j703_j885: [ 347  204  187  -44  130 -171 -193  174   66 -108 -124 -299   45 -265
  132  156 -174 -127   76  -61]
j703_j885: [-158 -116  -19 -134  -13 -198  169 -143  126  -93    6   -2  -89  252
 -101  -86   23  167  199  151]
j821_j10: [  64  -29 -200  -93 -235 -105  439  -87  479  246 -290  188  168 -200
  -28 -348  426  177 -224  -46]
j419_j834: [  70   26  157 -133  129 -106 -106  -83 -110  -66  -10 -216 -182  280
   47  -40  -83   46  127   11]
j821_j10: [-406  -37  107  250  107   54 -375   62 -353 -380  482  -46 -290  147
 -300  220 -307  -51  212   18]
j703_j885: [  32 -163  -42  417  168  250 -408  -81 -208 -160  202  293 -323  384
  -10  221 -397  128  303  -47]
j419_j834: [ 352   46  192   95  172  -22 -260   42   81 -179   23  -57  -60   -2
   79   -3  -68   -4   96  -17]
j703_j885: [-201  -43  -49    8  -48   90  -42  -70 -196 -116  214   29 -249   51
  -98  -42   47  -59 -215  -64]
j821_j10: [-380  157   25  -50   72 -242   27  114 -265   76  118 -320 -140  -24
 -205   26 -158   52  -35 -277]
j131_j997: [-237   78 -183 -229 -125 -111  236 -103    5  272   20  -63   16  174
  -26   27  -22  147  -65   -5]
j703_j885: [ 149  129   37   87  454  -45 -147  152   36 -174 -257 -230 -264  -79
 -109 -237 -244   13  444 -350]
j131_j997: [ -18  215 -342 -291   69 -140  463 -160   80  557 -382   16  323 -209
  175  195 -127   70  -66  -53]
j712_j728: [ 175  146   39 -308   91   67  116  152   59  -41  -43 -213 -258 -584
  -15 -320  364  -97 -340 -581]
j131_j997: [ 103   74 -158  -96   49  -29  185 -226  159  331 -331   82  104  136
  107   -2  -49  170  142   47]
j712_j728: [ 642  105 -175  -35  142  -77  272 -192  664  192 -556  233  177 -289
  193 -320  240  152  -41  -51]
j703_j885: [ 142  -43  302  289  361  -12 -359   43 -158 -196  165   58  217  104
   23  311 -321  -13  417  209]
j131_j997: [ 271 -221  242  192  -25  295 -387 -159  -35 -360  234  212 -333  266
   35 -157  217  -14  -75  102]
j131_j997: [   8   36 -294   39   75   45  211  -94   57  323 -249  186  318  139
  135   86 -202   19  103  182]
j703_j885: [-592    5 -264  219    4  -10  142 -222  -50   -9  309  288 -122  -29
 -436  -69   36  147 -144  -31]
j821_j10: [-144  119 -227 -298  -74  118  237 -181   41  275 -102   42  -29 -160
   -2   87   70   58  -27 -107]
j703_j885: [-391 -123   40 -304 -134  221  -40 -220 -353   85 -110 -240 -532  672
  -78 -172   21  113  339  -59]
j821_j10: [ 354   27 -113    6 -110 -143  202  153  447   43  -67  145  410 -306
  162  -41  140  -33 -242  134]
j703_j885: [ 167 -188  -73  235   -3  177 -205  -75  -32  -95  143  317   -7  328
  163  245 -246   31  126  235]
j419_j834: [-373    9  -66  -47  146  207 -110  113 -522 -115  589   36   -6 -132
  -60  387 -238 -221 -169  -66]
j131_j997: [-133 -111  157  204  -76  112 -241  -22 -235 -316  427   78 -196   69
 -137 -101  174 -136 -368   66]
j703_j885: [  54 -105 -127   42  -27  -73  165   35  233  -15  -16  175  161   20
   21  -52   16   73   40  113]
j131_j997: [ -25   14  -21  240   16  -82 -195  -51   88  -42  -68   13   40  400
  -53  132 -351  107  429  300]
j131_j997: [-420  -12 -158  150  -67   -2   31 -139 -210  -26  413  189  -26   82
 -204   89  -27   -6 -332  109]
j821_j10: [-654   43 -263 -120 -111 -314  396 -134 -146  180   65  -91  -61  135
 -269  -65  -35  114 -192   -9]
j712_j728: [-267  -36 -229  150 -150    1   60 -120   41   86  137  204  -39  215
 -139   36  -80  144  -40   96]
j419_j834: [ -50  -55   21  134  109  -60 -107   39   -2 -180  170   47   11  146
  -72   68 -177   27  183  127]
j821_j10: [ 230  -49   74 -159   42  258  -15  306  209  -77 -269 -125  129 -113
   88 -207   96 -124  459  -43]
j821_j10: [ 216 -202  187  303   64  200 -368   16 -313 -173  218  202   29  204
  216  297 -185 -135  -42  183]
j712_j728: [  94   68 -296 -276  -46 -265  514  -36  479  138 -288   28  237 -203
   46 -217  154   61  -97   82]
j419_j834: [-411 -149 -133  166    2  -76   22  114 -226 -125  365  129   91  156
 -124  284 -313  -13   82  156]
j131_j997: [ 163 -296  186  -64 -214  326 -167 -402  101  -42 -256  148 -455  643
   57 -305  327  240  342  140]
j419_j834: [-374  -45  156   -5   -7   54 -174  -94 -355   20   44 -202 -209  513
 -146    5 -134   68  329   78]
j419_j834: [ -98    9   37   57  101   -1 -144   53 -167  -68  178  -53  -54  134
  -39  134 -207    4  122   -6]
j712_j728: [ 204   35 -224  111   31 -112  282   66  450  155 -206  240  415 -236
   39 -136   73   71  -42   81]
j703_j885: [ 190  123  131  -24  110   -8 -135  160  165   69 -361 -249  -32  -41
    1  -42 -133   98  539 -189]
j712_j728: [-362  343 -405 -135  307 -258  486  158  -56  375  -77 -128  382 -460
 -141    3 -217  -67 -184 -260]
j712_j728: [ 112   73 -115 -163  299 -291  257  207  251    1 -206 -201  153   38
   17 -245 -163   69  291  -76]
j703_j885: [-373   54  -39 -344 -136 -160  296  -94 -229   95   49 -270 -282  -25
 -129 -277  296  -24 -474 -243]
j131_j997: [ -68  -54 -109   95   -4 -130  174   -4  129  121 -292   59  250  126
    7    6 -131   50  265  215]
j703_j885: [  17   87   10   92   41  -58   30  110  143  -40   30   26  149 -355
 -105  -36   86  -34  -77  -75]
j131_j997: [-189  -70  -15    8    0    3  -71  -52 -285  -64  256   25  -57  201
   21  247 -195  -50  -51  125]
j712_j728: [  74   65 -193  117  330 -314  250  161  338  -18 -213   12  280  -77
  -79 -203 -209   84  273   13]
j419_j834: [-332   62  -39  -90 -285  105  -59  -27  -78 -148  236 -140 -522 -100
 -290 -255  289  -18 -344 -288]
j821_j10: [  73  -25  245  305   73  -87 -445 -385  -12 -262  157   91 -268  491
 -112  136 -175  180  243  346]
j131_j997: [ 128   -9  -69  267   98   -8 -123  127  -20 -237  398  220  216 -163
   49  159 -132 -192 -345  177]
j821_j10: [-239  -75   54  161    3 -113  -70 -138  -26  -67  -30    2  -52  390
 -169  -12 -136  131  327  238]
j712_j728: [ 460  -85  -18   32    8   59  -35    3  190 -101 -113  173  114  -91
  281   86   -8 -101  -69  152]
j703_j885: [ 310  -55  378  -49  -97  123 -298  354  -27 -141  -16 -240   24 -144
  160   81   71 -115  190 -121]
j419_j834: [  51 -108  -77  259  377 -274    4   20   82 -154   97  148  149  369
  -15   30 -408  157  332  202]
j419_j834: [ 303   -9  274  -15 -254  346 -395   35   36 -213  117  -45 -324 -166
   52  -61  326 -105 -157 -140]
j131_j997: [ 116  112  -68  -54  245  -93  208  -20   31  282 -263  -12  194 -142
   82  -89  -11   61  -13 -176]
j419_j834: [ 498  -58  449   -1  137  238 -500   54 -118 -344   52 -115  -73   27
  240  157  -15 -213  224  149]
j712_j728: [ 368   36  239 -271    0   30   80   32    0   57 -227 -143  139 -418
  254  -37  334 -189 -264  -99]
j712_j728: [ 167  -97  -72  201  282  -62  -86 -106   18 -106   26  200   47  328
   98  109 -334   78  240  210]
j419_j834: [ 113  -82  176 -135  -33  -31    1 -182   -6    9 -157  -85 -112  283
   84 -167  175   64   39  104]
j712_j728: [  80  142  -99   42  143  -99  120   58  138  174 -237  -39  161 -143
   -4  -99  -63   38   58 -109]
j131_j997: [ 427 -116  247  356  104   29 -415  161  269 -524  252  142  -87  -45
  -30  -89   18  -14  110   83]
j821_j10: [  31   37  -37 -162   42 -189  113 -260  133   18  -98  -45  -54  272
   18  -65  -20  117   72  206]
j821_j10: [-167   54 -326  -92 -205 -373  561  -35  437  144  -66  106  176 -274
 -161 -328  317  131 -466  -24]
j712_j728: [  31  143 -196 -292 -124 -267  350  -36  233  294 -462 -249   16   71
   88 -186   10   88    3  -42]
j712_j728: [ 363   99   40 -104 -111  261 -169 -255  120  294 -269   46  -46  232
  235   59   52  116  129   66]
j419_j834: [ 342  -31  472  123 -138  324 -558   73  -63 -126 -226 -185 -109  125
  125   79   52 -104  425   97]
j821_j10: [-379   54  114 -115  -15  -34 -103   -8 -362  104    9 -319 -151  348
 -104  118 -208   37  286  -13]
j821_j10: [-522  131 -198  -55   32 -365  201   52 -324  184  158 -197  242  166
  -69  380 -474  -42  -22  188]
j419_j834: [ 127  131   82 -135  -22  207  -46  -97   56  103 -142  -62  -58 -170
    2 -169  269  -44  -70 -115]
[  21 -146   61  -10  196 -308  105  101  129 -294   22 -111  -11  298
  -55 -286  -60   51  199  144] -> j821_j10
[-373   17  -47  146   34 -183  -15  -72 -238    4  222   -1  -66  128
 -174  189 -225   77  -43   17] -> j821_j10
[ 289 -151  205 -201 -106  392 -130 -134  -42  -80 -101   52 -112   79
  211 -113  338 -139   -2  106] -> j419_j834
[ 266  -31   72  254  165  114 -174   74  130 -185   33  198  117 -232
   17   26  -11  -68   74   24] -> j712_j728
[-353 -237  180 -247 -464  292  -56 -203  -31 -154  168  -67 -652  386
 -278 -494  626  175  -45 -133] -> j821_j10
[-284 -189  106   -5   49 -173  159  271 -173 -332  393   -8  183 -288
 -129   16  109 -194 -222   42] -> j712_j728
[-113  -22 -254  133  296 -386  302  129  265 -152   59  112  276  -29
 -145  -97 -251   71  152  138] -> j703_j885
[-335   82 -202  309  240 -323   65  369  -75 -103  307   23  417 -212
 -178  360 -557  -76  140   87] -> j131_j997
[-628  252 -439 -455 -322 -314  596 -134  243  338  -14 -181  -50 -151
 -321 -133  156  198 -220 -118] -> j419_j834
[-516    8  -79   88  119  -50  -81  124 -407 -133  274 -148 -141  161
 -217  174 -375  -84  156  -29] -> j419_j834
[-322   97 -142  -16   68 -185  198 -116  -96  266  -61  -47   60  149
 -128    3 -129  152   31  -36] -> j703_j885
[ 153  158 -141 -229  -85  -56  195 -280  228  350 -425  -57  -42  107
  112 -117   89  156    9   -3] -> j712_j728
[ 335   54    2 -167  -80   38  -27  -43  218   25  -81  -12  -27  -40
  181   27   67   22  -32   16] -> j131_j997
[-385 -111  -79  162  -32   88  -91  -90 -233  -69  431  177 -218  270
 -212   49  -68  126  -76  -40] -> j712_j728
[ -95  -88  -28  163   88  -29    2  -21  -20 -180  196  210  210  -85
  -53  189 -104  -91   17  266] -> j712_j728
[ 108   59  224  218  119  379 -467   94 -198 -135   58  -45 -147  -39
  -52    3  -38 -135  202 -121] -> j419_j834
[-141   38 -232 -358 -289  389  164 -231  -35  331 -177   56 -194   23
   68   -6  210   14  -59 -104] -> j131_j997
[-124   12 -165 -162   34 -106  206  -81    5   25   83   -7 -122   56
  -41 -119   33   59 -175  -82] -> j419_j834
[ 388   35   72   97  -55  -18  -68  -57  334  -27 -185   48   75   52
   86 -261  196   23  -83  140] -> j131_j997
[ -44 -103  189  142   45   90 -310   -6 -163 -209   45 -102 -283  408
  -76  -85 -111   29  303   47] -> j419_j834
[  44  -78  205  254  112  -86 -258   63   82 -216    4  -58 -118  309
 -139 -141 -110  146  404   53] -> j131_j997
[ 384  -49  185 -100 -184  353 -204  -23   49  -92  182  144  -66 -284
  191   44  379 -123 -341  -66] -> j419_j834
[ 147 -139  225   68   68  175 -348   26  -87 -276   36  -55 -160  355
   59   35 -135  -46  418  179] -> j419_j834
[ 291  149 -153 -195  129  165   53  124    3  137 -103  -33   39 -347
  233   98  -72 -143 -132 -262] -> j419_j834

j380j887: [-281  -71  298 -168  176   39   66 -137   28   43    8  -57  271   40
   44  199  196  239   25 -161]
j52j523: [-122  -78  322  173 -396  172  112 -355   20 -126  172 -331   42 -156
  -94 -358  -17  334  231  -44]
j283j763: [  89    5  -99  207 -118   91  -12   56   98  205  -41  -31  -91 -234
  165 -269 -161   26  -14  187]
j283j763: [-318   40  180  -59 -138 -133   12  178    7  139   70   38  -44   97
  224  251  160  -15  344 -365]
j380j887: [-429 -167 -250  272  -76  166   82   97 -159 -102 -156  -91  -85 -168
   58   11   44  348  -47  220]
j476j106: [ 168  234   69  311   47 -129  -73   74  174 -105   11  159 -348   35
  109 -343 -270 -128  148 -216]
j476j106: [  10  -43 -180  200 -224  -59   29   36  149   78  -84 -137  -97  -83
  152 -174 -137  -74  258    2]
j896j200: [-115 -210   55 -195  -42  135  164  -88 -115  131    4 -123  272  -26
  -29  281  139  174  -25   46]
j449j928: [ 351  -11 -270 -191  164    4  -48 -146 -185  -83 -153   35  242    4
 -269  107  -21 -104 -425  432]
j476j106: [ 425   90 -130   21   82  139    2    9 -207  200 -223  215  118 -302
  -69  -31 -189   23 -392  385]
j380j887: [ 208 -100 -266  -95 -480 -449  262  -70 -101   84  413 -274  212  352
  164  315  101 -263  384  165]
j476j106: [ 764  158  -79   14  163  404 -110 -225  139 -258 -217  135 -185 -169
 -329 -518 -307 -199 -752  437]
j52j523: [ 148    0  -84   37   42 -100  115  -95   95  -29   70  -39   59  183
  108   32  -46   -2   56   58]
j52j523: [ 173   52  -39  -81  267 -108 -156   66  -80  195   16  116  345 -454
 -131  -48   95  -85 -210  135]
j380j887: [ 497  -36 -322  137 -368  129   64 -108  -36  130  -68  -89 -233  168
   23 -104 -466 -119  100  128]
j380j887: [ 274    0 -358 -117   49 -121   91  197 -217  478   89  125  283 -105
  337  410   34 -167 -415  519]
j476j106: [ 113   59   63   15  175   64  -49   21  -18  191 -325  155  119 -295
  -30  -96 -128   55 -121   94]
j52j523: [ 201  132   26  -18   89  -70 -131  208   57   28   -7  211 -213  -48
  -87 -156  -88 -286  -37  -71]
j380j887: [ 171  104 -146  108 -181 -116  133  176 -232  302   19  198  -87  114
  259  155 -143   53   38  324]
j283j763: [ 27 -45  86 -22 -75 -85 173  49 -30 230 168   5   2 166 206 154 -64  -3
 117  -6]
j449j928: [ 120  162   78   16  177   46 -197   45  172 -173 -155  154 -223  -13
 -117 -197 -103 -193  -64 -265]
j52j523: [-340   13  472 -103 -218   38 -119 -185   91 -175  128 -224  121 -220
 -184 -188  288   78  234 -370]
j52j523: [ 409  188  187  -80   33 -205   11  -26   38  247  178  129  103   -3
  109  -93  -99 -226  -93  138]
j896j200: [  86   49  -57   47   18  -75   35  -11 -197   43   47   86  118  -40
  -12  110  -12  115   -6   81]
j52j523: [ -16  -87  123   72   29  384  -36  -57 -102   45 -231   27 -114 -261
 -215 -246 -207  232 -212  104]
j896j200: [ 137  -94 -197   63  -40 -195  234   77  -74  315   -7   -9  211  -61
  214  109  -70    5   52  380]
j896j200: [ 293  -52 -292 -337  -16  210 -150  -41 -283  254   20    7  143   63
  -72  331  -35 -152 -575  405]
j449j928: [ 184  144   35  149  -49  -54  -64  -46  128 -123   64   39 -219  103
  -11 -281 -157  -76  109  -66]
j380j887: [ 266   87  159  103  -22 -143  -10 -278  146   59  178 -131  149  -49
   23 -328 -159   -1  110   35]
j476j106: [ 379 -124 -496   35 -156  149  121   49 -191  380 -120    2  -26   66
  167  120 -316  -19 -300  649]
j449j928: [ 250  154  -45   64 -167  108 -100   12 -121  -90 -159  111 -120 -230
 -156 -185  -90 -104 -209  161]
j52j523: [ -81   18  172  -95  181 -183    0   82  -63 -142  -47  143  -69  171
 -220   57    1  -84  171 -226]
j283j763: [ -71   65  425  164  245  169  -93 -185  100 -130 -192   75 -208   -4
 -185 -338 -343  217  133 -464]
j476j106: [ 157  170  264 -194  252   -2 -204 -138   42  -99  -23  117   16   83
 -187  -83  -34 -146 -241 -117]
j283j763: [   8 -169 -393 -149 -406   66   86  127 -259  249   98 -127   79   53
  120  392  124  -53  -49  334]
j52j523: [-362   17   53  -82  306  171 -261  -57  103 -168   35  -37  196 -216
  -65   18  366  225 -202 -161]
j896j200: [ 382  148 -126   59    6  -45 -130    0  530 -382  150  -28 -550  503
   82 -162 -250 -602  166 -660]
j283j763: [ 148  -63 -288  -53  -30   76  -23  -20  212 -198  102 -141   61  -64
  -26  -13  199 -181 -128   39]
j476j106: [  29   89  129  186  -90   14    7  -16  -46   43  -56   36  -40 -243
   26 -219 -116   79    3   39]
j52j523: [ 136  148  187  189 -327   20   80  -65 -240  306  -45  103  -56  -61
  141  -97 -271  267  203  121]
j380j887: [-110 -193 -192 -114  -83  -72  160  -48  -11   22  164 -202  124  299
  150  370   99  -20   97  -27]
j449j928: [-270   76  114   61  175  146 -204   -2  315 -352   72  -11 -319  205
   16 -111   83    9   88 -551]
j283j763: [ 155  -89 -270   40 -196 -144  233  221 -167  131   57   64 -171  258
  152  320 -172 -199  155    7]
j380j887: [ -63 -103  -77  -41  146  -14   31  -37  129   27   79  -65  -40  346
  122  197  -81   16  173 -277]
j896j200: [ 289   -8 -136 -302  190 -302   99   25 -244  386  -27  139  361  218
   90  465  -61 -178 -162  329]
j449j928: [ -15 -186 -342 -259 -194  -95   50  188  -88  124   82 -119   44  164
   46  387  154 -337  -43  153]
j380j887: [ -27   33   32  221 -177  -60  198   68  -66   70  -54   62  -48  -81
  143  -90  -47  190  186  175]
j476j106: [-283  -53  -92  -77  -43 -252  -12  100  315 -177  237 -188  -72  328
  222  210  259 -287  335 -435]
j52j523: [-186  139  204  227  182 -100    9   85 -143  -58 -147  262 -132   10
  -37  -84 -120  307  235 -157]
j283j763: [-185  -96   44  159 -126  -94  116 -178 -152   -7   14 -149  142   25
  -42   -6  -69  346  370  -42]
j476j106: [-212 -233  -24  -89 -171   20  158  -86  -18  -24   87 -290  353 -258
  -28  153  300   70   55   17]
j380j887: [ 521  138   67 -258 -330  190 -112 -196 -233  186    1    0  107 -149
 -162  -56  -92 -206 -483  440]
j52j523: [  -4 -216 -176 -664  380   87 -115  -13  -33  102  107  -90  398  184
 -101  589  358 -324 -660  188]
j380j887: [-318 -147 -278  -17    6  -44   29  290  -39  233   79  -21  102  -81
  274  373  227   30   91  -46]
j52j523: [ -63  319  463  119  390 -381  -11   69   27  -83    4  394  -47  172
    9  -93  -31  150  370 -364]
j449j928: [-120  -20 -169  109 -370  347 -198   90  -68  135  -94 -101 -124 -423
   21 -165   34   92 -100  115]
j896j200: [ 343  -58  -86 -221 -115  -17  158  -36  233   -3  258 -126  -89  387
  180  159   -5 -444 -189   47]
j449j928: [  93    1 -290  167  459 -110   24  394  121   51 -173  334 -256   66
   90   11 -192 -141    5  -52]
j449j928: [ 245  138  105   63   52 -211   96  -76  -27 -355  142  112 -173  319
 -159  -43 -115 -145   96 -183]
j283j763: [  52  135  -39   37  297  117 -259   -8  173 -198 -107   99  -38 -224
 -149 -337   83  -20 -342  152]
j283j763: [-346   81  289   66  232 -152  -18  -27  135 -297   67   44   57    3
  -72 -119  265  206  224 -256]
j896j200: [  69  -69 -404  163  151  103 -137  234  119  181  -56   33 -247  -78
  167 -106 -236 -178 -207  117]
j283j763: [ 400   54 -248 -247  212  -33  -47  212 -158  397  -72  276   -2  183
  144  388 -197 -334 -398  215]
j380j887: [ -50  106  435  473 -135  431   65 -256   96 -160 -398   42 -350 -254
 -110 -721 -411  570  142  -26]
j896j200: [-235 -127  -25   69   45 -403  305  193  -27   15  162   10   31  271
  166  252   87   -1  429  -91]
j476j106: [ 626  134 -398   87 -219  130  -47   36 -286  510 -165  176 -103  -15
  222   64 -507 -105 -352  534]
j449j928: [-137 -277 -353 -184    0   92  144   45  -75    8   12 -131  -13  443
  104  563   25  -28   -6  -86]
j380j887: [ 382   50   28 -282  107   41   51 -115 -164  153   12  125  213  111
  -81  161   -6  -52 -412  423]
j476j106: [ 198  157  213  -63  255   12 -126 -105  109 -240  -22  136  -26   -6
 -233 -171  -16  -94 -115 -220]
j449j928: [-116   18  271  -22 -318   96   16 -237  -96   66  -74 -157  129 -100
  -10  -46    5  208  136  -28]
j896j200: [-281  -41 -125  353 -163  -63  133  352  -48   44  -57   88 -265 -177
  198  -14  -44   93  345 -163]
j52j523: [-114 -241 -119 -263   46  108  -42   21  -22  -37  -29 -186  179 -177
 -212  142  189 -207 -271   64]
j449j928: [ 354  188  -18  -52  -74  101 -354 -253   76 -283   -5  -60 -102  -48
 -355 -373 -106 -216 -173  -42]
j476j106: [-444 -128   17   86  -84   -2   17  119 -158  154   65  -84   82 -187
   94  100  136  250  148   -7]
j52j523: [-194   38  366  160   89  130   61  108    8  -81  -88  200 -347   58
  -92 -212 -149  239  220 -278]
j449j928: [   5   52  120   30  100 -119   56  -29  -54   34    3   69  143  -79
   -7  -37   30  104   18   93]
j283j763: [-480 -134  -40   27  -20  -72  104  272 -122   19  -13   62 -126  198
  110  401  116  158  436 -412]
j896j200: [ 141   17 -213 -224  500 -447  172  233 -212  260  131  310  255  416
  221  603   59 -154 -213  309]
j283j763: [ 155  -79 -369   -8   81   -1  -12   65 -192  100  -38   38   -3   80
  -34  112 -139  -50 -261  391]
j380j887: [ 475  -71 -292  -22  -93  146  -41 -311  -43  -84  -16 -209    3   93
 -164 -122 -325 -199 -389  312]
j449j928: [-408   68  364   59 -110 -140   33 -119  -27 -221  251 -104  112   -9
   -2  -49  318  271  263 -185]
j449j928: [-191  -52  273  247   80  350   -2 -210   44 -176 -354  -51  -76 -330
 -215 -427 -191  415  -21  -81]
j476j106: [ 537  263  -41  -44   33  -92 -162  -86   89 -121  -64  114  -37  -74
 -105 -233 -129 -414 -339  160]
j896j200: [ 496  149 -189 -303   26  471 -401  -50 -340  414 -392  202  112 -394
 -168   61 -228 -150 -924  534]
j283j763: [ 242  -19 -340  -20  -75  198 -115   69  -59  310 -213   27   96 -298
   66   20  -98  -47 -248  309]
j896j200: [  77 -136   -3 -101 -130  574 -267 -304   38  -64 -237 -246   -5 -315
 -374 -304 -135  104 -285   -9]
j896j200: [ 457  101  128 -181  141   43  105 -220  -35  118  -90   99  326  -93
  -31    8  -24  -15 -423  400]
j283j763: [-327  -51  -39   79 -140  134  -83  286  201   56  -50  -32 -293 -113
  204  -12   77 -116  158 -327]
j476j106: [ 341  200   70 -323  118 -161 -110  -60  -70  -52 -160  190  252   -2
 -213  153  136 -259 -165   53]
j896j200: [-186  -47   35   86 -207 -135  129  -22   46  154  140 -156  182  -89
  224  -27  163  167  247  157]
[-213  -32 -105  -20  -88  216 -248   43  -61  -58   18  -61  -77 -150
 -146  -51  132  108  -34  -66] -> j476j106
[-657  183  649   17  602 -139 -246 -256  322 -780   60   44   82  128
 -360 -223  444  405  420 -902] -> j283j763
[ 242   63  -90   64 -116 -356  137   44  -14  130  222    0   17  179
  197   55 -110 -235  148  109] -> j896j200
[ -52   38  -41 -219  100 -158 -128  224  -12  119  279   75  113  -43
   60  225  300 -249 -107  -51] -> j52j523
[ -25  -35  -87   53 -186 -216  203   73 -105  322  148    7   94  232
  311  282  -29  154  419   23] -> j380j887
[ 185   10   59   20  -62 -119  220  207  -82  351  -41  170  -99   59
  242  145 -233 -172   26   71] -> j283j763
[  30   -1 -231  156  103 -180   44  198   -3  103   -4  130 -147  166
  131   42 -155  -18  210   15] -> j476j106
[-319   63  453  195 -239  312 -203 -213  -10 -283   53 -152 -110 -440
 -310 -495   78  351  155 -365] -> j476j106
[-118  -68   74 -122   58 -154   56  -66   30   -2  121  -87  139  198
    9  135  109   10  153  -68] -> j896j200
[-278  -30  -53  134  -28  270 -241   72   65 -132  -81  -51 -268 -163
  -99 -199  -17   99   17 -244] -> j896j200
[  47  -47  143 -137  227  469 -144 -231  117  -84 -106  -85   67 -224
 -146 -191   11   80 -648  156] -> j380j887
[  80  -23 -106  -21   87 -139  138  103  -24  -33   25   81   42   84
   28  158   51  -89    4   52] -> j283j763
[-192 -247 -106   23   25  -91  206   27  298 -359  314 -228 -236  498
   20   97   80 -131  361 -412] -> j896j200
[ 149   46 -153 -465  567 -412 -152   12   98    2  175   94  554  159
  -66  465  404 -329 -136  -94] -> j52j523
[-404   41   86  201 -107  114 -175   98   -3  -10 -147  -10 -118 -329
  -11 -265   81  246  150  -52] -> j896j200
[ 452  218 -195  165 -221  201 -186   17 -246  100 -398  200 -123 -462
 -204 -409 -283  -27 -393  610] -> j283j763
[  33   75  176  -70  267  -46  -43  -98  105  106  -48   82  252  -67
   45   52   47  121   76 -202] -> j283j763
[-165  -10  197  -11  -34 -340  187  -56  326 -283  377 -205  -10  328
  205   50  225 -247  275 -344] -> j380j887
[-115 -187 -200  -49 -191  234   24  -29  -43  -19  149 -209   73  -82
    7  172  169   95  -61  -17] -> j476j106
[-178 -116    8 -168  132  197 -146  -13  -40 -104 -173  -60   57 -172
 -252   18  102  -28 -259  -20] -> j52j523
[  34 -107    4  237 -161  434   85  -29 -300  351 -382   54  -32 -450
  -31 -177 -374  440 -162  327] -> j52j523
[-112  -67  193  244 -393  252  247  -64 -237  329 -311  -38   47 -404
  126 -196 -190  458   30  426] -> j476j106
[-262  -79   82   90   -7  248  -21  -46  -11    0 -190  -73   65 -335
  -45 -162   70  286 -114  119] -> j449j928
[ 333   -2 -239  -74   74  217 -194   -5  205  -76   80  -38 -215   64
  -66 -124 -135 -331 -325  -43] -> j449j928
[-241  140  278  204  149 -259  161  311  195 -194   48  232 -219  -50
  139 -191  184  -46  202 -134] -> j283j763
[ 319  -36 -433    8 -100 -199  161  139  -41  222  204   -9   -9  249
  337  301 -113 -302 -117  275] -> j380j887
[-186  -83   78  -46 -111  165  -73  -29  -18  -99   -4 -103  -96  -14
 -135    2   34   40   73 -239] -> j896j200
